Below are the code and all the weights of a small trained network. Each question names an input and a class and asks about switching units off, where a switched-off unit gives its printed mean instead of its output.

import numpy as np


def w(rows, s, z=0):
    codes = np.array(rows[::2]) - 128.0
    scale = np.full(codes.shape[1], s)
    scale[-1] = z or s
    return codes * scale


def norm(h):
    return h / np.sqrt((h * h).mean(-1, keepdims=True) + 1e-5)


def f(y):
    return np.maximum(y, 0)


def log_softmax(a):
    a = a - a.max(-1, keepdims=True)
    return a - np.log(np.exp(a).sum(-1, keepdims=True))


def net(x, mask):
    res = np.array(x, float).reshape(1, 5) / 4 @ E
    u = 0
    for l in range(3):
        y = f(norm(res) @ A[l][:, :-1].T + A[l][:, -1])
        res = res + np.where(mask[u : u + 9], y, B[l][:, -1]) @ B[l][:, :-1]
        u += 9
    return log_softmax(norm(res)[-1] @ U[:, :-1].T + U[:, -1])


A, B = {}, {}
E = w([
[75,231,56,122,148,241,209,43,171,222],'x0',
[198,218,202,139,136,52,131,211,157,232],'x1',
[109,92,208,6,186,200,190,179,64,147],'x2',
[19,115,60,105,211,20,90,112,62,213],'x3',
[126,133,135,126,129,127,126,125,124,124],'x4',
],0.0014)
A[0] = w([
[163,225,187,128,81,94,120,180,130,193,10],'0.n1',
[154,222,184,110,93,91,106,153,115,176,3],'0.n2',
[50,211,91,110,152,232,217,106,190,211,45],'0.n3',
[142,98,95,208,72,95,93,129,158,95,155],'0.n4',
[72,147,68,88,255,45,75,86,84,196,68],'0.n5',
[155,81,167,48,199,172,222,178,17,181,62],'0.n6',
[130,200,175,126,102,109,113,161,132,176,43],'0.n7',
[43,214,69,159,138,191,203,88,191,221,38],'0.n8',
[160,246,193,105,109,96,137,175,119,219,32],'0.n9',
],0.0021,0.0025)
B[0] = w([
[146,43,90,147,184,130,152,141,173,109,173],'0.n1',
[165,64,120,157,181,120,155,150,171,133,152],'0.n2',
[253,176,129,105,123,104,87,50,35,88,249],'0.n3',
[74,167,204,22,169,140,120,140,158,153,246],'0.n4',
[89,108,140,167,10,149,213,211,89,193,239],'0.n5',
[59,204,177,91,142,130,48,136,221,121,225],'0.n6',
[147,82,117,135,153,128,144,128,152,133,156],'0.n7',
[242,172,148,93,137,104,77,42,33,105,243],'0.n8',
[160,28,82,166,211,130,178,145,189,140,205],'0.n9',
],0.0026,0.0018)
A[1] = w([
[233,140,187,163,84,250,175,156,196,66,85],'1.n1',
[116,21,202,100,106,42,80,246,131,91,115],'1.n2',
[132,151,62,231,64,91,85,79,191,82,62],'1.n3',
[125,167,47,232,66,33,68,81,186,135,81],'1.n4',
[130,125,123,135,137,133,133,134,124,127,100],'1.n5',
[165,230,167,153,179,81,164,195,152,252,122],'1.n6',
[53,62,48,124,108,209,133,34,92,39,4],'1.n7',
[151,179,59,207,70,83,109,98,180,128,60],'1.n8',
[40,50,69,93,116,220,107,41,65,39,75],'1.n9',
],0.0023)
B[1] = w([
[40,104,53,151,85,105,150,146,82,201,231],'1.n1',
[180,227,71,139,156,170,130,2,93,128,253],'1.n2',
[103,130,179,72,156,168,132,150,131,133,173],'1.n3',
[82,137,203,43,159,190,115,159,140,97,196],'1.n4',
[121,123,129,126,124,129,125,125,129,121,128],'1.n5',
[117,43,81,149,152,156,120,110,179,64,237],'1.n6',
[198,76,127,148,190,81,143,174,201,162,185],'1.n7',
[91,126,179,69,149,161,113,131,129,105,167],'1.n8',
[199,92,126,174,196,88,146,191,219,165,217],'1.n9',
],0.0034,0.0027)
A[2] = w([
[115,131,187,51,164,165,160,155,132,140,68],'2.n1',
[17,112,95,126,130,77,139,134,62,193,53],'2.n2',
[172,103,170,139,110,58,81,136,55,54,87],'2.n3',
[121,106,164,80,150,155,139,144,100,108,10],'2.n4',
[96,155,147,117,114,117,101,105,173,114,42],'2.n5',
[139,125,137,141,2,192,177,136,152,126,99],'2.n6',
[151,114,133,149,156,107,142,145,161,145,49],'2.n7',
[177,162,165,159,150,77,144,173,162,168,41],'2.n8',
[85,147,184,75,145,152,97,135,161,101,22],'2.n9',
],0.0041,0.0013)
B[2] = w([
[82,143,157,154,107,101,44,125,168,63,249],'2.n1',
[181,120,162,182,13,120,165,195,103,82,249],'2.n2',
[156,210,71,97,141,215,204,39,106,253,220],'2.n3',
[93,162,129,148,132,107,85,107,202,138,172],'2.n4',
[89,123,188,90,144,141,123,161,114,106,169],'2.n5',
[97,109,134,159,86,2,126,194,36,159,236],'2.n6',
[110,69,101,127,133,120,139,135,138,85,212],'2.n7',
[130,42,70,132,155,159,155,117,160,74,205],'2.n8',
[63,157,195,102,127,154,102,161,134,118,213],'2.n9',
],0.0035,0.0019)
U = w([
[201,210,90,99,151,170,144,2,62,156,251],'0',
[160,12,80,157,205,121,153,153,232,118,133],'1',
[102,113,135,176,11,82,166,212,46,144,127],'2',
[36,176,224,78,148,156,59,143,180,89,1],'3',
],0.0066,0.00056)

Each question gives the input, the list of numbers given to net, and the class t.
The units are the neurons (one row each of A and B). Each row of codes is followed by its name. A weight is (code - 128) times the scale printed after its matrix; where a second scale follows, it is the last column's (A, B and U).
mask holds one flag per neuron, layer by layer. A switched-off neuron (its flag False) gives its mean, the last column of its row in B, instead of its output. The means were averaged over made-up inputs and are rounded, as every weight is.
A unit's drop is (log p(t) with every unit on - log p(t) with that unit switched off) / (log p(t) with every unit on - log p(t) with every unit switched off).
The circuit of an input: a set's keep is (log p(t) with only the set's units on - log p(t) with every unit switched off) / (log p(t) with every unit on - log p(t) with every unit switched off). Starting from the 12 units with the biggest drops (on a tie, the unit counted first), units are removed one at a time, each time the one whose removal leaves the highest keep (on an exact tie, the one counted first), for as long as the keep stays at least 0.8.
units of the circuit, in order: the units of the circuit, biggest drop first
top k neurons: the k neurons with the biggest drops, biggest first
k most important neurons of layer l: the k neurons of layer l with the biggest drops, biggest first
input [-5,-2,-1,7,-2], class 2: top 2 neurons	(2.n2; 0.n5)
input [-4,2,-2,-7,3], class 2: top 2 neurons	(1.n1; 2.n6)
input [5,7,-6,-1,7], class 1: units of the circuit, in order	(1.n2; 2.n8)
input [6,-8,0,2,5], class 1: units of the circuit, in order	(1.n9)
input [6,-5,-8,-4,3], class 3: top 3 neurons	(1.n4; 1.n2; 1.n3)
input [-7,6,-7,5,-7], class 0: units of the circuit, in order	(2.n3; 1.n2)
input [-5,5,-3,-2,7], class 0: top 4 neurons	(1.n2; 1.n9; 2.n3; 1.n7)
input [-8,-1,6,-8,-3], class 0: top 3 neurons	(2.n3; 1.n2; 0.n5)
input [-8,8,-7,-4,5], class 0: top 3 neurons	(2.n3; 1.n2; 1.n9)
input [-8,-8,3,8,-5], class 0: units of the circuit, in order	(1.n2; 2.n3)
input [4,-8,8,-4,7], class 1: top 3 neurons	(1.n9; 1.n7; 0.n4)
input [6,4,-7,5,6], class 3: top 4 neurons	(1.n4; 1.n8; 1.n2; 1.n1)
input [-2,8,7,-3,-5], class 1: units of the circuit, in order	(0.n9; 2.n8)
input [2,3,1,-5,8], class 2: units of the circuit, in order	(1.n1)
input [4,4,-5,-4,4], class 3: units of the circuit, in order	(1.n8; 1.n4; 1.n2)
input [0,5,-7,5,-2], class 3: 2 most important neurons of layer 1	(1.n4; 1.n1)
input [-3,-5,-5,8,3], class 2: top 2 neurons	(2.n2; 0.n5)
input [-6,8,7,-4,5], class 1: top 4 neurons	(2.n8; 1.n4; 0.n4; 0.n9)
input [3,4,-2,5,-5], class 2: top 2 neurons	(0.n5; 1.n9)
input [-7,-1,-6,7,-2], class 0: top 2 neurons	(1.n2; 2.n3)
input [1,0,1,2,-2], class 2: top 2 neurons	(0.n5; 1.n2)
input [5,-6,4,-1,2], class 1: units of the circuit, in order	(1.n9)
input [-8,-2,7,3,8], class 0: 2 most important neurons of layer 1	(1.n2; 1.n4)
input [7,-1,0,8,4], class 2: top 3 neurons	(0.n5; 2.n2; 1.n2)
input [6,-3,-7,-5,5], class 3: 2 most important neurons of layer 0	(0.n5; 0.n4)
input [0,4,-5,-6,-2], class 2: 3 most important neurons of layer 1	(1.n1; 1.n9; 1.n7)
input [-6,1,5,-2,2], class 0: units of the circuit, in order	(1.n2)
